Here is a tiny trained network, its code and every weight. The questions are about switching its units off for an input and a target symbol, where a switched-off unit gives its printed mean instead of its output.

import numpy as np


def w(rows, s, z=0):
    codes = np.array(rows[::2]) - 128.0
    scale = np.full(codes.shape[1], s)
    scale[-1] = z or s
    return codes * scale


def f(y):
    return np.maximum(y, 0)


def softmax(a):
    e = np.exp(a - a.max(-1, keepdims=True))
    return e / e.sum(-1, keepdims=True)


def log_softmax(a):
    a = a - a.max(-1, keepdims=True)
    return a - np.log(np.exp(a).sum(-1, keepdims=True))


def net(x, mask):
    ids = ['αβγδζηθμξπστψω'.index(c) for c in x.split()]
    T = len(ids)
    res = E[ids] + P[:T]
    q, k, v = (res @ M[0].T for M in (Q, K, V))
    z = softmax(np.where(np.tri(T) > 0, q @ k.T / 3**0.5, -1e9)) @ v
    res = res + np.where(mask[0], z, O[0][:, -1]) @ O[0][:, :-1]
    y = f(res @ A[0][:, :-1].T + A[0][:, -1])
    res = res + np.where(mask[1:25], y, B[0][:, -1]) @ B[0][:, :-1]
    return log_softmax(res[-1] @ U[:, :-1].T + U[:, -1])


Q, K, V, O, A, B = {}, {}, {}, {}, {}, {}
E = w([
[185,189,214,94,119,105,231,205,180],'α',
[7,144,193,100,57,135,92,80,129],'β',
[141,206,132,204,94,56,247,55,192],'γ',
[166,227,170,106,85,93,183,217,103],'δ',
[127,107,96,180,183,172,136,74,53],'ζ',
[54,185,93,120,41,119,83,70,73],'η',
[159,202,108,136,77,136,134,141,77],'θ',
[104,202,178,55,77,71,158,132,156],'μ',
[127,137,125,131,136,109,91,83,122],'ξ',
[159,142,180,73,141,84,96,146,187],'π',
[210,195,85,160,131,220,116,141,8],'σ',
[194,169,87,235,131,167,150,143,160],'τ',
[145,145,105,199,173,127,102,98,157],'ψ',
[72,116,148,106,116,208,136,56,30],'ω',
],0.013)
P = w([
[202,225,111,126,131,121,137,17,131],'0',
[142,214,160,117,127,230,100,97,155],'1',
[155,221,140,99,126,223,92,102,143],'2',
[170,230,140,82,128,227,80,108,126],'3',
[172,235,132,72,118,222,78,113,122],'4',
[183,254,131,59,113,222,77,108,108],'5',
[208,248,126,53,96,210,69,120,102],'6',
],0.0078)
Q[0] = w([
[154,244,154,130,110,175,123,94,122],'H1',
[115,84,181,141,174,109,162,110,147],'H1',
[64,6,125,195,122,49,199,199,110],'H1',
],0.011)
K[0] = w([
[188,150,169,145,106,48,159,2,105],'H1',
[142,107,74,112,119,170,122,169,123],'H1',
[58,91,122,102,148,191,67,236,143],'H1',
],0.011)
V[0] = w([
[128,136,52,184,117,246,156,76,27],'H1',
[170,61,132,151,255,168,115,83,189],'H1',
[18,131,219,53,113,79,35,14,89],'H1',
],0.0084)
O[0] = w([
[164,89,63,156,10,140,200,136,116,252],'H1',
[175,165,224,186,46,78,96,52,43,62],'H1',
[218,33,154,101,188,182,151,66,219,55],'H1',
],0.013,0.005)
A[0] = w([
[47,156,36,104,101,135,144,221,115,161],'N1',
[120,141,111,119,125,188,198,128,94,134],'N2',
[76,144,13,130,203,140,107,158,130,95],'N3',
[70,152,111,162,164,171,22,192,85,80],'N4',
[229,147,205,174,167,154,152,122,132,123],'N5',
[150,132,165,221,137,70,20,91,87,153],'N6',
[80,82,136,63,167,124,114,117,103,75],'N7',
[98,67,68,78,156,100,157,117,137,3],'N8',
[72,193,145,183,139,2,84,134,37,90],'N9',
[118,112,58,235,138,146,42,113,139,156],'N10',
[119,215,123,156,194,103,89,122,165,156],'N11',
[107,129,113,128,63,122,171,101,120,142],'N12',
[184,27,129,140,78,142,143,96,176,80],'N13',
[101,185,181,93,185,116,26,113,159,184],'N14',
[241,199,108,164,147,129,136,100,141,127],'N15',
[130,98,164,108,135,204,99,147,66,108],'N16',
[183,140,92,120,92,177,39,57,124,127],'N17',
[104,163,135,207,58,115,188,78,46,127],'N18',
[141,60,85,109,84,122,181,147,144,66],'N19',
[177,142,189,52,186,150,135,117,139,143],'N20',
[71,129,120,127,91,12,144,181,125,83],'N21',
[138,201,237,150,106,70,127,129,110,158],'N22',
[119,177,191,131,154,129,124,126,91,116],'N23',
[169,157,149,77,119,172,98,109,102,126],'N24',
],0.0076,0.0059)
B[0] = w([
[142,158,131,97,150,107,52,76,144,251],'N1',
[131,158,143,127,169,94,124,99,173,181],'N2',
[151,190,183,143,108,77,202,142,120,184],'N3',
[101,51,184,158,116,36,113,143,151,178],'N4',
[103,116,136,114,94,130,99,55,126,162],'N5',
[121,172,144,54,178,213,133,191,104,164],'N6',
[177,129,119,147,140,121,168,149,151,141],'N7',
[74,144,140,149,159,104,120,191,82,141],'N8',
[159,125,71,153,126,109,227,43,77,205],'N9',
[123,207,134,53,92,113,128,97,43,154],'N10',
[107,31,92,169,2,129,143,193,116,176],'N11',
[188,107,123,113,139,168,118,111,154,197],'N12',
[132,121,130,90,130,57,100,173,41,171],'N13',
[122,120,100,173,91,199,140,111,97,184],'N14',
[37,91,150,97,106,126,127,150,156,177],'N15',
[100,147,97,160,150,83,102,140,196,139],'N16',
[125,130,169,91,105,76,177,154,165,172],'N17',
[153,88,202,162,192,136,113,187,186,249],'N18',
[114,133,86,155,148,180,70,155,69,166],'N19',
[123,124,139,207,110,89,113,98,92,170],'N20',
[154,107,128,183,177,115,120,117,109,172],'N21',
[79,132,112,92,192,183,132,147,125,191],'N22',
[82,108,113,86,153,151,107,165,79,156],'N23',
[93,111,97,124,115,70,143,100,181,157],'N24',
],0.0073,0.019)
U = w([
[132,162,201,55,170,193,167,144,116,126],'α',
[89,130,145,141,118,194,62,88,114,115],'β',
[133,112,102,211,122,163,215,100,197,170],'γ',
[126,115,87,102,181,153,138,211,113,76],'δ',
[164,158,159,174,167,109,136,96,79,123],'ζ',
[166,166,164,119,48,98,155,2,140,197],'η',
[143,141,137,130,117,133,128,123,117,104],'θ',
[137,195,49,72,129,181,134,65,143,252],'μ',
[180,106,94,104,70,151,160,97,78,130],'ξ',
[177,136,114,171,124,162,40,150,122,106],'π',
[104,162,161,129,131,54,101,181,161,156],'σ',
[159,102,214,170,80,101,137,186,119,52],'τ',
[101,110,113,180,84,106,157,144,75,90],'ψ',
[142,98,166,112,193,102,75,108,159,112],'ω',
],0.0066,0.0038)

Each question gives the input, a string of symbols that net reads in full, and the target symbol t.
The units are the heads (3 rows each of Q, K, V and O) and the neurons (one row each of A and B). Each row of codes is followed by its name. A weight is (code - 128) times the scale printed after its matrix; where a second scale follows, it is the last column's (O, A, B and U).
mask holds one flag per unit, heads first, then neurons. A switched-off unit (its flag False) gives its mean, the last column of its rows in O or B, instead of its output. The means were averaged over made-up inputs and are rounded, as every weight is.
A unit's drop is (log p(t) with every unit on - log p(t) with that unit switched off) / (log p(t) with every unit on - log p(t) with every unit switched off).
The circuit of an input: a set's keep is (log p(t) with only the set's units on - log p(t) with every unit switched off) / (log p(t) with every unit on - log p(t) with every unit switched off). Starting from the 12 units with the biggest drops (on a tie, the unit counted first), units are removed one at a time, each time the one whose removal leaves the highest keep (on an exact tie, the one counted first), for as long as the keep stays at least 0.8.
circuit, biggest first: the units of the circuit, biggest drop first
most important unit: the unit with the biggest drop
top k neurons: the k neurons with the biggest drops, biggest first
drop when u is switched off: that unit's drop, to one decimal
input ω ψ ζ β, target ξ: circuit, biggest first	H1, N13
input γ π θ μ, target μ: circuit, biggest first	N18, N4
input β σ τ α, target ω: circuit, biggest first	H1, N13
input θ β τ ξ σ, target μ: circuit, biggest first	H1, N18, N1
input ξ ψ ω μ δ μ, target η: circuit, biggest first	H1, N18
input τ β ξ ζ, target ζ: top 2 neurons	N9, N18
input β β μ, target ω: circuit, biggest first	H1
input σ ψ π ω ψ ψ β, target π: top 3 neurons	N18, N19, N1
input ζ θ ξ ω τ η, target τ: circuit, biggest first	H1, N18
input ξ α ψ, target η: top 3 neurons	N18, N5, N22
input ξ β α ξ π, target η: top 2 neurons	N18, N5
input δ σ ξ σ, target σ: top 3 neurons	N4, N3, N9
input α β α θ ψ δ τ, target ψ: top 2 neurons	N11, N4
input η ψ τ β σ π, target δ: top neuron	N13
input ψ β ψ β η, target α: top 3 neurons	N6, N18, N22
input ω ζ α, target ξ: top 2 neurons	N13, N18
input σ θ ξ ξ, target π: top 2 neurons	N18, N19
input β τ ξ β, target ω: top 2 neurons	N13, N9
input ξ ξ δ η, target η: top 2 neurons	N18, N22
input δ σ β γ τ μ η, target η: most important unit	N22
input θ σ α ξ, target μ: top 2 neurons	N18, N4
input ξ ω ψ β θ, target η: drop when N5 is switched off	0.1
input μ β β, target γ: drop when H1 is switched off	1.0
input ψ τ ω ξ, target α: drop when N16 is switched off	0.0
